Below are the code and all the weights of a small trained network. Each question names an input and a class and asks about switching units off, where a switched-off unit gives its printed mean instead of its output.

import numpy as np


def w(rows, s, z=0):
    codes = np.array(rows[::2]) - 128.0
    scale = np.full(codes.shape[1], s)
    scale[-1] = z or s
    return codes * scale


def norm(h):
    return h / np.sqrt((h * h).mean(-1, keepdims=True) + 1e-5)


def f(y):
    return y / 2 * (1 + np.tanh(0.7978845608 * (y + 0.044715 * y**3)))


def log_softmax(a):
    a = a - a.max(-1, keepdims=True)
    return a - np.log(np.exp(a).sum(-1, keepdims=True))


def net(x, mask):
    res = np.array(x, float).reshape(1, 6) / 4 @ E
    u = 0
    for l in range(2):
        y = f(norm(res) @ A[l][:, :-1].T + A[l][:, -1])
        res = res + np.where(mask[u : u + 3], y, B[l][:, -1]) @ B[l][:, :-1]
        u += 3
    return log_softmax(norm(res)[-1] @ U[:, :-1].T + U[:, -1])


A, B = {}, {}
E = w([
[118,195,96,115,130,176],'x0',
[118,156,135,46,56,119],'x1',
[93,57,40,88,132,209],'x2',
[107,230,116,91,147,175],'x3',
[113,60,96,76,146,185],'x4',
[126,167,170,65,2,144],'x5',
],0.0037)
A[0] = w([
[168,108,129,130,165,172,3],'0.n0',
[164,160,197,222,254,38,240],'0.n1',
[172,6,176,145,89,124,22],'0.n2',
],0.0054,0.00036)
B[0] = w([
[78,119,76,131,165,120,131],'0.n0',
[185,94,74,185,76,167,254],'0.n1',
[125,124,193,61,210,2,188],'0.n2',
],0.0076,0.004)
A[1] = w([
[134,168,110,140,121,199,90],'1.n0',
[72,67,37,78,207,165,24],'1.n1',
[129,255,172,108,82,152,249],'1.n2',
],0.0079,0.0017)
B[1] = w([
[104,118,191,94,117,87,170],'1.n0',
[2,140,248,143,167,203,211],'1.n1',
[97,200,55,91,64,112,253],'1.n2',
],0.0087,0.0055)
U = w([
[169,65,180,52,194,31,2],'0',
[8,125,199,104,216,234,108],'1',
[231,112,39,219,151,145,245],'2',
[106,255,52,34,50,130,177],'3',
],0.0097,0.0014)

Each question gives the input, the list of numbers given to net, and the class t.
The units are the neurons (one row each of A and B). Each row of codes is followed by its name. A weight is (code - 128) times the scale printed after its matrix; where a second scale follows, it is the last column's (A, B and U).
mask holds one flag per neuron, layer by layer. A switched-off neuron (its flag False) gives its mean, the last column of its row in B, instead of its output. The means were averaged over made-up inputs and are rounded, as every weight is.
A unit's drop is (log p(t) with every unit on - log p(t) with that unit switched off) / (log p(t) with every unit on - log p(t) with every unit switched off).
The circuit of an input: a set's keep is (log p(t) with only the set's units on - log p(t) with every unit switched off) / (log p(t) with every unit on - log p(t) with every unit switched off). Starting from all 6 units, units are removed one at a time, each time the one whose removal leaves the highest keep (on an exact tie, the one counted first), for as long as the keep stays at least 0.8.
units of the circuit, in order: the units of the circuit, biggest drop first
top k neurons: the k neurons with the biggest drops, biggest first
drop when u is switched off: that unit's drop, to one decimal
input [-4,1,-6,0,5,-2], class 2: units of the circuit, in order -> (0.n1)
input [6,-6,-1,-5,0,5], class 0: units of the circuit, in order -> (0.n2, 1.n2, 1.n1)
input [0,-8,-5,5,-7,2], class 2: top 2 neurons -> (0.n1, 1.n1)
input [-8,-8,-8,5,-4,7], class 2: top 3 neurons -> (0.n1, 1.n1, 1.n0)
input [-4,-7,6,-7,0,-8], class 1: top 2 neurons -> (1.n1, 0.n0)
input [7,-2,-3,-6,4,-1], class 2: top 2 neurons -> (0.n1, 1.n0)
input [-5,8,-1,-3,0,-3], class 0: top 2 neurons -> (1.n2, 1.n1)
input [-8,-2,-8,5,-6,2], class 2: top 2 neurons -> (0.n1, 1.n1)
input [-3,-3,3,-8,5,4], class 0: top 2 neurons -> (0.n2, 1.n1)
input [0,-1,-2,-3,1,-5], class 2: drop when 0.n1 is switched off -> 0.5
input [-3,4,-8,-3,-5,-3], class 2: drop when 0.n1 is switched off -> 0.3
input [-8,-7,2,1,6,5], class 0: drop when 0.n0 is switched off -> -0.1
